-40 47 -5 35 -8 -1 38 -39 -44 38 -28 -3 16 -21 46 -6 16 -3 10 18 -21 -33 -7 -32 22 25 0 10 -12 18 -42 16 8 -13 7 -25 -3 -32 10 -30 24
Z952
-11 -1 -17 8 21 43 -22 7 -4 23 -62 17 36 -12 32 -30 -17 -1 -3 62 -15 -58 -3 -1 32 18 23 10 -5 34 -19 5 7 35 56 -4 15 -4 -27 6 37
Z939
-18 -16 18 3 26 17 -12 30 4 29 6 -10 9 6 39 -64 21 0 -6 44 10 -44 8 31 26 -17 33 -11 -13 -30 -8 2 10 -15 49 -11 5 -22 -5 -2 -14
Z232
-32 34 2 20 66 3 15 -8 -48 22 -9 -8 -11 -56 34 1 -63 -5 26 38 -57 -74 -4 -33 -9 -13 14 -19 -61 20 -21 -35 -27 -46 15 -29 10 43 -35 -27 17
Z33
16 -6 -10 -2 -12 19 -3 -9 -43 38 2 25 15 5 -12 -3 1 12 30 70 -19 -50 -27 -8 5 61 18 33 6 21 -34 -5 -9 20 51 8 14 15 -11 -13 -15
Z952
-12 11 -17 42 27 -15 -6 34 -30 28 -59 3 27 -18 24 -48 44 1 15 -3 -60 54 -14 -15 1 1 17 -16 -40 52 -37 15 -4 -8 19 44 -49 11 -45 30 98
Z952
8 17 -26 -14 -14 22 16 -36 -3 30 36 -21 23 12 -30 31 11 2 8 -26 -2 37 -14 0 27 -19 -30 28 15 -27 -16 5 -65 -25 -17 19 -9 -23 -6 -27 -12
Z232
48 -35 -28 -24 -2 23 -22 42 1 15 -33 2 21 7 11 7 -8 29 -8 10 37 -27 -22 22 -7 36 35 4 -41 47 8 1 11 41 46 17 24 24 -14 -14 21
Z939
-36 -1 -32 38 -1 18 -38 42 -17 -32 -43 -6 23 -58 -16 -62 35 -3 -25 8 -8 4 17 12 22 0 36 -4 -16 -9 -35 22 6 -24 28 36 -37 0 -26 42 66
Z23
42 -69 -29 -7 -33 48 -27 58 22 24 -45 -22 13 25 2 -10 -4 57 -37 33 65 -76 -28 35 -8 -21 47 5 -49 33 -15 12 12 41 34 29 13 -3 -39 -3 -7
Z913
-34 14 -17 19 31 -6 44 -29 -62 -17 -11 19 -7 -3 51 54 8 25 29 18 -44 12 -11 -28 27 3 -75 25 2 22 -23 -15 -6 -9 3 9 22 41 45 -13 -13
Z23
46 69 14 1 -3 -7 37 -24 24 42 -2 -24 8 22 34 45 13 6 19 -7 -12 22 -16 -64 -4 9 1 49 -52 33 -2 -1 -46 -1 24 9 -20 11 -7 -2 9
Z952
-62 4 -41 21 51 -7 38 -19 -78 37 27 30 8 -18 -17 27 9 -2 28 52 -57 -15 -23 -6 40 1 -43 0 -12 -5 -52 -16 -35 16 3 -9 44 44 19 -69 -29
Z232
7 22 -9 -28 1 -12 21 -13 -32 23 33 -3 25 9 -4 31 16 -8 -16 -15 -19 -16 -15 -35 21 78 -12 10 8 0 -5 30 0 -4 -37 -1 -26 -23 -15 -7 -18
Z232
-5 21 9 4 33 20 -3 22 -55 -59 -48 -43 8 -67 0 -25 -30 -21 -22 16 -38 8 15 -1 28 -66 3 -11 -29 -5 -13 -7 0 10 -10 -14 -29 51 -29 56 36
Z232
-57 -43 -24 11 -9 26 -21 -1 -17 22 -57 -4 33 24 18 -6 17 41 -11 44 19 -32 -6 15 13 14 21 3 5 4 -6 2 6 33 36 14 19 -6 -9 -21 -13
Z939
13 43 -15 30 39 7 -8 -30 -57 -38 -5 1 8 -36 40 -15 2 3 26 35 -41 27 40 16 44 -10 -8 -15 19 3 -21 -16 -5 -3 46 3 -26 11 -4 41 53
Z23
10 3 -13 25 16 34 -28 37 5 19 -41 -7 49 -1 13 -19 11 21 -25 36 29 -38 -12 42 6 15 37 12 4 16 -15 11 26 25 21 34 9 -25 -36 -12 -6
Z823
-4 -19 -4 -1 22 45 -15 39 -35 13 -19 -2 4 33 42 -49 5 -6 21 -36 14 55 8 31 -10 -46 22 -3 -1 -18 -20 31 19 -28 18 9 -28 -26 -5 26 35
Z653
30 55 -8 30 11 -11 -21 15 -15 -25 -32 -2 12 -12 59 -35 29 28 -17 -30 2 26 -22 9 6 -27 9 4 -40 30 -10 12 -2 -41 6 36 -42 -15 -7 54 48
Z23
-12 -22 -17 -9 -14 -32 40 1 -21 6 -9 26 -9 -36 -11 78 -31 -14 20 -54 4 9 -58 -38 -20 8 -36 3 -17 26 -10 11 -16 -15 -52 8 29 54 29 -65 -33
Z33
-55 27 -19 54 25 -3 -22 -12 -18 42 -45 34 24 -43 38 -50 32 -7 10 13 -26 43 3 -19 -5 -50 6 -39 5 7 -30 44 -26 -35 17 31 4 -14 0 -4 74
Z503
39 66 4 2 28 32 -5 5 57 11 -6 -9 20 -7 11 -14 -3 -29 -8 26 -29 -54 31 -15 19 -12 2 14 -12 30 -8 22 -49 -19 47 5 -3 -10 -36 15 34
Z503
8 -28 16 32 -2 38 -16 49 -20 -15 -40 -44 22 -20 -20 9 -12 32 -15 2 18 47 -1 47 20 -77 16 -13 -34 10 -28 14 -6 5 -10 29 -30 23 -28 9 18
Z823
-32 -5 -29 5 -31 -14 33 -47 -28 49 12 25 9 -16 25 -6 13 5 25 -1 1 23 -26 -2 22 69 5 24 -11 6 -35 -21 0 -11 18 -30 -25 -27 3 -39 32
Z952
50 28 3 12 54 5 -20 58 -19 -2 -17 16 2 -28 43 -41 -3 -5 27 14 -40 56 11 -5 8 -45 7 -3 -12 31 -20 4 24 -1 7 15 -39 -3 -8 61 86
Z913
-9 -37 -25 -7 31 -32 30 26 -47 24 13 6 -29 22 -30 33 -5 31 27 -31 4 38 -52 -17 16 -9 -8 -12 -26 0 -57 2 -48 -23 -9 31 29 57 -6 -56 1
Z653
45 2 8 4 44 -16 -19 52 -10 -16 -35 -48 -2 19 11 -14 8 9 -18 -56 -2 93 -2 1 20 -63 22 -18 -52 -21 11 23 4 10 -21 42 -10 32 10 13 55
Z939
4 -3 -20 5 -25 35 50 -38 -12 41 16 -5 19 37 -3 76 14 9 15 -26 1 32 12 -6 53 44 -31 29 -7 -5 -28 -20 17 33 -20 -21 -29 -34 19 -48 16
Z274
-9 38 -60 11 -16 5 11 -8 -47 28 15 8 -1 -38 -32 38 -4 -30 11 58 -39 -33 8 -8 17 37 -15 -7 -24 24 -58 -27 -8 38 -2 -30 -28 20 14 -10 44
Z952
-24 62 -47 2 -1 10 33 -55 -49 19 14 16 35 -27 -5 59 -2 21 13 5 -12 23 -22 -33 8 63 -11 20 16 -9 -57 -22 -17 -7 -11 -2 0 -2 4 -67 25
Z653
35 -20 -12 7 27 56 0 32 10 35 -58 -7 13 12 23 -23 -5 18 -1 56 26 -99 -7 -3 19 15 34 22 -25 48 -28 16 22 35 43 8 26 -20 -35 2 18
Z913
-10 38 0 33 35 -9 23 -13 -22 51 27 -15 -5 8 36 49 14 12 30 3 -18 -13 -1 -35 29 -6 -20 19 -8 -30 -40 -37 -16 -31 -9 9 33 11 46 -65 -21
Z274
-2 -10 3 16 -11 65 -44 51 9 37 -18 -28 25 40 16 -39 -5 39 -45 32 48 -6 -32 33 -52 -34 59 19 -27 -23 -10 56 12 -11 13 44 -2 -50 -29 -6 -6
Z823
-20 -21 -36 7 22 2 22 -18 -33 0 -7 -19 -16 38 52 23 16 9 10 -13 19 -10 -8 11 21 -6 -32 8 26 -19 -12 7 4 -3 1 22 25 2 30 -15 -35
Z23
-14 59 -55 18 -27 -5 34 -84 0 -1 10 36 28 -13 18 33 16 -33 -4 -4 -26 -37 13 -12 31 72 -54 10 19 11 -3 25 6 4 -15 -22 -2 -42 25 -10 10
Z23
-6 21 -20 25 -26 53 -20 27 17 20 -63 34 70 1 32 -5 -9 -6 0 66 -23 -94 0 -16 -11 18 8 26 -43 47 -45 3 11 -7 58 16 -11 -11 -11 -30 32
Z913
65 -8 -33 -25 -34 14 6 30 41 21 -29 34 42 24 15 7 -24 16 -12 22 1 -95 -56 -26 14 54 29 5 -34 50 -20 11 -4 25 53 37 12 15 -56 -22 2
Z33
42 22 -21 -9 -12 -20 32 -26 61 -6 59 -23 -13 14 16 -2 -3 -23 -11 -11 5 2 -1 -20 13 -2 7 18 1 -25 8 11 -38 8 9 8 26 -7 -12 -7 -25
Z800
-9 -11 -1 1 6 14 -23 20 8 15 -33 2 28 4 43 -32 -8 30 -26 -3 30 -28 -22 20 1 -20 49 18 -36 1 -3 -14 -7 -1 45 4 -10 11 -52 13 -26
Z653
17 -37 7 -16 16 -15 -34 72 42 35 -10 -16 -5 31 -49 -3 -2 -1 -12 -2 27 -38 -22 5 7 12 44 -7 -9 18 -15 36 -42 -5 22 36 15 -7 -33 -36 5
Z939
-14 28 -12 27 36 47 3 -39 -29 19 -20 -12 27 -25 37 -20 21 28 8 68 -7 -51 18 -15 27 16 27 13 10 9 -26 12 -28 2 64 10 36 17 -25 -10 -3
Z503
-49 -9 -35 26 33 6 12 -11 -67 18 14 -1 -18 15 54 -12 -2 15 -9 46 -35 -52 8 -8 27 5 -23 -24 -34 -30 -31 10 18 -19 13 -3 20 7 27 -16 9
Z23
3 10 5 -6 -19 33 39 -31 -1 11 21 -11 2 3 -10 32 -24 12 -3 42 -4 -25 -22 -11 15 30 6 -5 -9 -36 -21 2 29 22 -20 -24 1 -5 15 -48 -10
Z33
4 -9 -13 10 -1 7 -17 29 -12 35 -67 -16 25 50 28 -17 28 -5 -4 10 19 -27 -10 2 -1 6 37 22 -44 12 -9 -11 17 34 41 24 -27 8 -14 2 -3
Z952
18 13 -42 36 45 -4 25 -36 -43 -6 14 -8 -13 -32 13 4 -10 5 19 33 -13 4 -15 -4 18 -9 -2 -4 -18 5 -46 -27 -42 7 25 22 66 47 9 -62 16
Z800
-23 25 -37 15 67 9 -12 -39 -51 19 -2 -42 -16 -16 38 24 -8 0 -13 3 -15 -10 25 -11 12 -20 -29 -13 -9 -30 -18 -30 -38 -44 -21 10 20 23 28 -39 27
Z503
-27 -2 -65 22 24 1 31 -42 -114 23 14 -14 -22 0 1 41 14 16 34 9 -57 32 -14 -31 17 1 -59 10 9 5 -55 6 -44 -10 -24 27 32 39 33 -28 15
Z952
45 34 11 7 -10 -30 16 -31 33 2 38 -7 -11 17 55 -24 0 20 -25 -50 32 -17 -38 15 22 -7 27 13 -16 25 8 67 -45 -37 23 -1 -9 -51 -44 20 -30
Z23
48 42 29 -22 -5 -22 0 -29 19 -1 40 -47 17 27 49 15 -10 44 -7 -36 -8 -15 3 -32 39 -1 6 23 14 -7 22 21 -62 -59 13 16 6 -25 -26 8 -32
Z939
-8 11 -22 15 -1 15 -22 27 -2 46 -60 -8 29 15 12 -8 21 9 -24 44 1 -83 -17 -5 6 16 22 32 -31 33 -25 -22 -3 27 35 18 -11 -8 -25 -3 -1
Z952
2 34 -19 -1 -9 -15 38 -26 22 3 4 13 14 9 39 0 48 33 -10 -14 25 16 -11 -15 51 40 -12 13 30 -25 -21 -4 19 2 5 1 26 -36 28 -29 8
Z653
32 32 -37 -19 -35 29 29 9 -19 32 -9 -13 6 18 -3 24 20 4 20 14 22 -18 -10 -42 23 57 11 52 -6 14 -53 -6 -7 8 36 9 -8 -18 19 -23 37
Z952
6 17 -23 19 30 -14 3 -13 -23 -18 39 24 -16 -18 27 -2 -15 -21 14 59 -31 -7 8 2 22 -4 -27 0 33 -15 -41 -33 -20 -5 33 5 46 11 45 -52 5
Z800
-28 -42 -57 22 14 -9 -5 17 -78 40 -70 22 -21 20 6 -16 17 19 21 20 -6 -5 -11 -1 -7 -27 -14 -12 -55 43 -17 -19 -9 29 33 16 26 31 13 -1 43
Z952
-32 -57 -55 -7 -55 25 21 -15 3 51 -27 15 -23 14 -7 38 19 19 6 -37 88 42 6 -4 -18 27 6 15 1 3 5 -3 15 38 13 -18 20 -54 32 -42 41
Z274
65 52 5 -21 20 4 44 -33 17 -4 59 -30 -11 15 55 -4 3 -19 4 -23 16 8 -29 4 19 7 2 13 31 4 -12 60 -33 -18 4 -13 18 -34 -8 -7 -24
Z232
35 -5 -23 21 14 3 1 12 -24 -37 -11 31 10 -14 35 -43 23 -26 13 2 -29 25 -3 3 54 23 -18 10 -11 27 -34 -9 21 0 7 20 -17 19 16 41 42
Z800
13 -36 -8 7 19 38 -40 70 28 23 -37 -12 7 5 22 -50 -13 30 -19 33 46 -76 -1 52 4 -22 40 14 -42 35 2 -12 -7 -12 56 14 11 -15 -52 27 0
Z823
-2 29 -32 -16 -10 53 22 -38 -49 -22 13 -12 27 -23 -16 43 5 -17 28 53 -1 -22 29 11 37 43 -32 21 57 -22 -39 -33 -1 14 20 -21 9 1 41 -40 -5
Z232
4 -1 -7 -1 -29 32 -25 0 -47 -27 -37 18 19 -14 1 6 -9 28 18 16 -32 16 -4 -22 -4 -9 -11 5 -30 22 3 -21 -6 -21 -4 20 -52 39 -10 68 20
Z33
-14 -15 -24 20 -44 52 15 -50 -54 11 -12 9 2 -13 1 31 6 37 -3 29 18 5 18 -5 32 -1 -21 18 12 -29 -5 -15 40 49 -8 -26 28 -15 49 -3 0
Z274
27 -5 -7 25 -7 2 -49 50 -11 -49 -16 -5 3 -44 23 -26 3 -16 -13 -14 -23 25 11 7 17 -35 10 -15 40 19 -36 26 -11 -23 8 39 -29 15 -19 63 46
Z274
13 23 5 25 -10 35 -12 36 -37 -23 -71 -1 27 -37 42 -48 5 41 11 17 -14 -12 -18 -17 23 -54 18 -12 -8 13 -35 0 24 -31 13 38 -13 3 -9 43 50
Z33
90 65 -20 -23 3 4 35 -21 32 -10 40 -3 6 36 59 -6 -15 2 5 -54 -7 1 -13 5 40 -19 -19 18 -14 9 -11 12 -32 -32 19 -6 6 -20 -17 13 12
Z653
-20 -14 -52 9 -12 54 -22 -13 -3 49 -45 10 21 1 63 -33 -51 3 -30 39 38 -94 -9 32 15 -23 7 8 -10 13 -7 1 11 7 21 -20 15 -53 -35 18 3
Z823
-47 -25 -29 39 47 -32 -11 9 -74 30 3 -5 -23 -24 33 -11 -15 29 5 25 17 9 -3 16 18 -26 20 -43 -31 -12 -29 -10 -12 -17 4 0 25 26 1 -26 8
Z823
-3 8 -60 16 43 -18 38 -49 -21 21 52 39 -25 -6 30 16 -8 -30 46 39 -25 2 10 10 29 29 -36 -3 18 21 -36 -42 -35 18 38 -22 44 2 25 -56 14
Z800
63 39 -43 39 -9 40 -5 -2 -32 -44 -35 34 62 -70 20 3 -23 14 15 45 -55 8 -15 33 16 -38 -22 0 -39 55 -49 -22 11 28 25 15 -1 56 -1 -2 65
Z913
92 70 6 -17 9 3 33 -21 32 -33 15 1 -6 6 18 35 -32 -8 6 -13 -21 -30 11 -1 40 -19 -36 36 -14 62 20 9 -42 13 35 -19 -12 -8 -31 50 0
Z23
88 58 -22 -1 -31 -21 33 -81 -37 -3 45 -5 11 13 17 28 3 -3 37 2 -35 -24 -8 4 52 39 -34 -2 33 22 -21 6 -26 2 -3 -7 -1 -3 1 12 -11
Z952
20 1 -46 6 5 53 -2 39 -33 14 -35 3 26 23 33 -11 -2 25 -4 26 5 -70 -13 13 23 2 14 20 -40 41 -43 13 3 9 63 28 -6 -6 -32 10 23
Z23
55 0 -3 -28 -33 -14 15 -31 23 6 52 -22 -13 53 5 32 6 17 -20 -51 50 35 -6 9 15 9 12 18 10 -23 33 50 -21 18 2 9 -19 -43 -11 14 -41
Z23
12 -18 4 4 17 6 2 -18 5 19 -20 -25 -13 -6 48 9 -14 31 -33 -2 54 -14 -9 16 -23 4 35 -8 -18 18 25 28 2 22 36 -2 14 -27 -28 -17 5
Z23
-13 25 1 16 47 12 -12 33 -30 -30 5 -3 12 -69 12 -65 10 -39 5 28 -58 32 21 19 25 -17 5 -24 13 -4 -34 17 1 -26 14 -7 -31 2 -16 33 68
Z232
6 14 -47 7 -31 16 22 0 2 -1 -31 25 31 35 -6 -14 23 -28 -9 13 10 -12 -15 2 -1 40 8 11 14 7 -26 18 44 55 -2 17 4 -47 7 -29 24
Z800
28 43 13 4 -19 15 35 -91 3 -29 -14 -14 15 8 64 11 -1 17 -15 -19 30 -48 -9 -10 34 23 -11 45 64 27 17 66 -21 -3 25 -6 21 -62 -30 22 -53
Z23
23 -7 4 -5 14 49 7 20 5 28 -54 18 23 38 13 -18 -16 0 20 40 4 -62 -26 3 6 -1 29 16 -6 16 -5 8 30 42 38 10 12 -10 -30 -4 -17
Z33
80 4 41 8 4 -22 -1 12 40 -12 51 8 -11 32 5 20 10 -11 -9 -22 -19 32 -15 9 29 14 -1 6 23 25 -3 50 -21 9 1 16 -11 -9 -12 11 -19
Z274
8 20 22 7 -4 -26 18 -5 36 22 -21 -28 5 41 24 2 2 15 -19 -40 36 17 -1 -34 14 -4 18 7 -22 -7 20 45 -20 -29 -8 19 -1 -46 -25 -5 4
Z823
40 27 -3 -15 -51 21 30 -76 6 6 19 -7 12 5 19 58 -38 7 8 -37 7 -4 -17 -12 7 -9 -32 8 16 1 13 17 -29 -24 -29 -11 -5 -32 4 -24 -25
Z33
